Below are the code and all the weights of a small trained network. Each question names an input and a class and asks about switching units off, where a switched-off unit gives its printed mean instead of its output.

import numpy as np


def w(rows, s, z=0):
    codes = np.array(rows[::2]) - 128.0
    scale = np.full(codes.shape[1], s)
    scale[-1] = z or s
    return codes * scale


def norm(h):
    return h / np.sqrt((h * h).mean(-1, keepdims=True) + 1e-5)


def f(y):
    return np.maximum(y, 0)


def log_softmax(a):
    a = a - a.max(-1, keepdims=True)
    return a - np.log(np.exp(a).sum(-1, keepdims=True))


def net(x, mask):
    res = np.array(x, float).reshape(1, 6) / 4 @ E
    u = 0
    for l in range(3):
        y = f(norm(res) @ A[l][:, :-1].T + A[l][:, -1])
        res = res + np.where(mask[u : u + 6], y, B[l][:, -1]) @ B[l][:, :-1]
        u += 6
    return log_softmax(norm(res)[-1] @ U[:, :-1].T + U[:, -1])


A, B = {}, {}
E = w([
[29,236,54,147,144,114,115,104,128,137,108],'x0',
[106,109,73,119,38,132,186,146,134,47,123],'x1',
[84,111,162,178,159,142,163,101,4,59,162],'x2',
[123,121,126,131,123,122,127,130,129,135,134],'x3',
[127,126,127,129,129,128,127,130,127,128,126],'x4',
[128,130,127,122,127,129,128,130,123,129,130],'x5',
],0.021)
A[0] = w([
[123,115,79,110,36,134,187,138,138,56,114,143],'0.n0',
[70,127,156,199,155,164,166,115,19,103,155,2],'0.n1',
[188,61,155,89,99,156,178,156,141,105,148,51],'0.n2',
[122,82,186,164,157,135,171,98,6,77,165,27],'0.n3',
[165,65,193,136,146,111,139,127,129,85,153,93],'0.n4',
[181,90,192,119,143,157,80,121,114,136,147,2],'0.n5',
],0.013,0.0055)
B[0] = w([
[106,69,80,91,160,135,141,161,169,47,133,237],'0.n0',
[170,132,99,87,170,8,98,73,115,109,165,231],'0.n1',
[163,129,155,120,120,94,60,48,197,111,165,199],'0.n2',
[69,136,181,194,96,220,159,194,145,180,111,247],'0.n3',
[159,167,176,108,69,145,133,192,124,150,104,194],'0.n4',
[143,120,111,92,148,108,224,154,83,138,95,182],'0.n5',
],0.014)
A[1] = w([
[175,106,169,99,92,141,165,170,152,141,127,81],'1.n0',
[140,34,117,132,85,164,137,149,143,78,169,81],'1.n1',
[155,34,178,176,120,182,129,168,147,110,149,3],'1.n2',
[156,184,163,151,58,134,127,90,123,253,121,37],'1.n3',
[137,65,161,163,134,209,129,158,99,99,124,6],'1.n4',
[238,62,149,61,120,91,135,101,146,137,127,52],'1.n5',
],0.014,0.006)
B[1] = w([
[105,111,45,202,162,92,144,85,103,113,136,243],'1.n0',
[138,251,162,107,149,100,85,74,112,176,127,247],'1.n1',
[76,195,203,53,57,105,166,93,119,120,91,210],'1.n2',
[149,104,119,176,175,224,90,194,45,125,87,225],'1.n3',
[85,190,143,94,97,156,191,104,145,169,71,174],'1.n4',
[182,13,98,181,193,94,85,141,148,75,182,255],'1.n5',
],0.013,0.0091)
A[2] = w([
[121,144,134,120,19,76,171,103,248,122,129,161],'2.n0',
[63,134,33,132,122,133,163,143,132,99,162,60],'2.n1',
[82,119,171,142,157,152,145,89,84,91,151,133],'2.n2',
[121,191,89,47,129,224,128,178,158,150,49,96],'2.n3',
[112,165,143,172,117,98,54,52,112,205,143,23],'2.n4',
[112,108,129,142,48,50,170,92,98,72,137,3],'2.n5',
],0.014,0.0062)
B[2] = w([
[100,183,121,64,64,81,142,108,141,196,214,246],'2.n0',
[169,29,127,214,136,141,210,167,98,160,94,215],'2.n1',
[163,139,105,86,104,97,156,61,121,93,121,203],'2.n2',
[61,125,155,175,71,205,85,187,143,190,128,216],'2.n3',
[147,210,117,92,157,168,5,112,182,156,125,174],'2.n4',
[124,137,146,93,156,198,91,94,142,26,9,172],'2.n5',
],0.013,0.011)
U = w([
[231,2,120,192,207,136,80,186,123,152,130,4],'0',
[168,129,247,168,130,178,192,164,29,197,98,230],'1',
[87,154,106,183,142,250,30,193,140,186,77,107],'2',
[109,224,118,151,207,79,74,40,63,156,154,230],'3',
[171,92,102,53,98,46,79,92,221,89,195,119],'4',
[65,197,193,35,32,127,203,83,144,83,129,53],'5',
[41,106,47,130,45,148,185,206,189,196,153,173],'6',
[70,100,31,148,161,86,195,85,76,14,98,84],'7',
],0.02,0.0022)

Each question gives the input, the list of numbers given to net, and the class t.
The units are the neurons (one row each of A and B). Each row of codes is followed by its name. A weight is (code - 128) times the scale printed after its matrix; where a second scale follows, it is the last column's (A, B and U).
mask holds one flag per neuron, layer by layer. A switched-off neuron (its flag False) gives its mean, the last column of its row in B, instead of its output. The means were averaged over made-up inputs and are rounded, as every weight is.
A unit's drop is (log p(t) with every unit on - log p(t) with that unit switched off) / (log p(t) with every unit on - log p(t) with every unit switched off).
The circuit of an input: a set's keep is (log p(t) with only the set's units on - log p(t) with every unit switched off) / (log p(t) with every unit on - log p(t) with every unit switched off). Starting from the 12 units with the biggest drops (on a tie, the unit counted first), units are removed one at a time, each time the one whose removal leaves the highest keep (on an exact tie, the one counted first), for as long as the keep stays at least 0.8.
units of the circuit, in order: the units of the circuit, biggest drop first
unit that matters most: the unit with the biggest drop
top k neurons: the k neurons with the biggest drops, biggest first
k most important neurons of layer l: the k neurons of layer l with the biggest drops, biggest first
drop when u is switched off: that unit's drop, to one decimal
input [6,0,-1,-4,-7,3], class 2: units of the circuit, in order	(0.n1)
input [-1,-5,-8,7,2,-2], class 0: top 2 neurons	(0.n3, 1.n5)
input [8,0,-6,2,1,0], class 2: units of the circuit, in order	(0.n0, 1.n3)
input [1,-2,-7,-6,-1,8], class 2: 3 most important neurons of layer 0	(0.n1, 0.n0, 0.n2)
input [0,-1,2,2,8,7], class 1: top 2 neurons	(0.n3, 0.n1)
input [5,0,-1,-1,6,5], class 2: 3 most important neurons of layer 0	(0.n1, 0.n0, 0.n5)
input [0,-7,6,2,2,-1], class 1: top 2 neurons	(0.n3, 1.n1)
input [1,-4,0,-2,7,-3], class 2: top 2 neurons	(0.n1, 1.n5)
input [-4,0,-6,-2,-8,1], class 0: top 3 neurons	(1.n5, 0.n0, 0.n1)
input [1,-6,-1,6,-8,3], class 2: top 4 neurons	(0.n0, 0.n1, 1.n5, 0.n2)
input [-3,7,-2,2,2,-2], class 4: top 2 neurons	(0.n3, 0.n2)
input [0,-8,4,1,7,-6], class 1: 3 most important neurons of layer 0	(0.n3, 0.n2, 0.n5)
input [2,-1,-2,8,0,5], class 2: top 2 neurons	(0.n0, 0.n1)
input [-3,-1,-5,4,3,3], class 0: unit that matters most	0.n0
input [0,-7,5,-5,-2,-5], class 1: 2 most important neurons of layer 0	(0.n3, 0.n2)
input [1,-2,0,1,7,-1], class 2: top 2 neurons	(0.n1, 1.n5)
input [-3,7,0,-6,-3,4], class 4: top 3 neurons	(0.n2, 0.n3, 1.n5)
input [7,-1,-2,1,5,8], class 2: top 2 neurons	(0.n0, 0.n1)
input [-5,2,1,-3,-8,-4], class 5: 2 most important neurons of layer 0	(0.n1, 0.n3)
input [-5,7,5,-4,-5,-3], class 5: unit that matters most	0.n3
input [-8,4,7,0,3,-3], class 5: drop when 1.n5 is switched off	0.0
input [-2,8,5,5,2,6], class 5: drop when 0.n3 is switched off	0.1
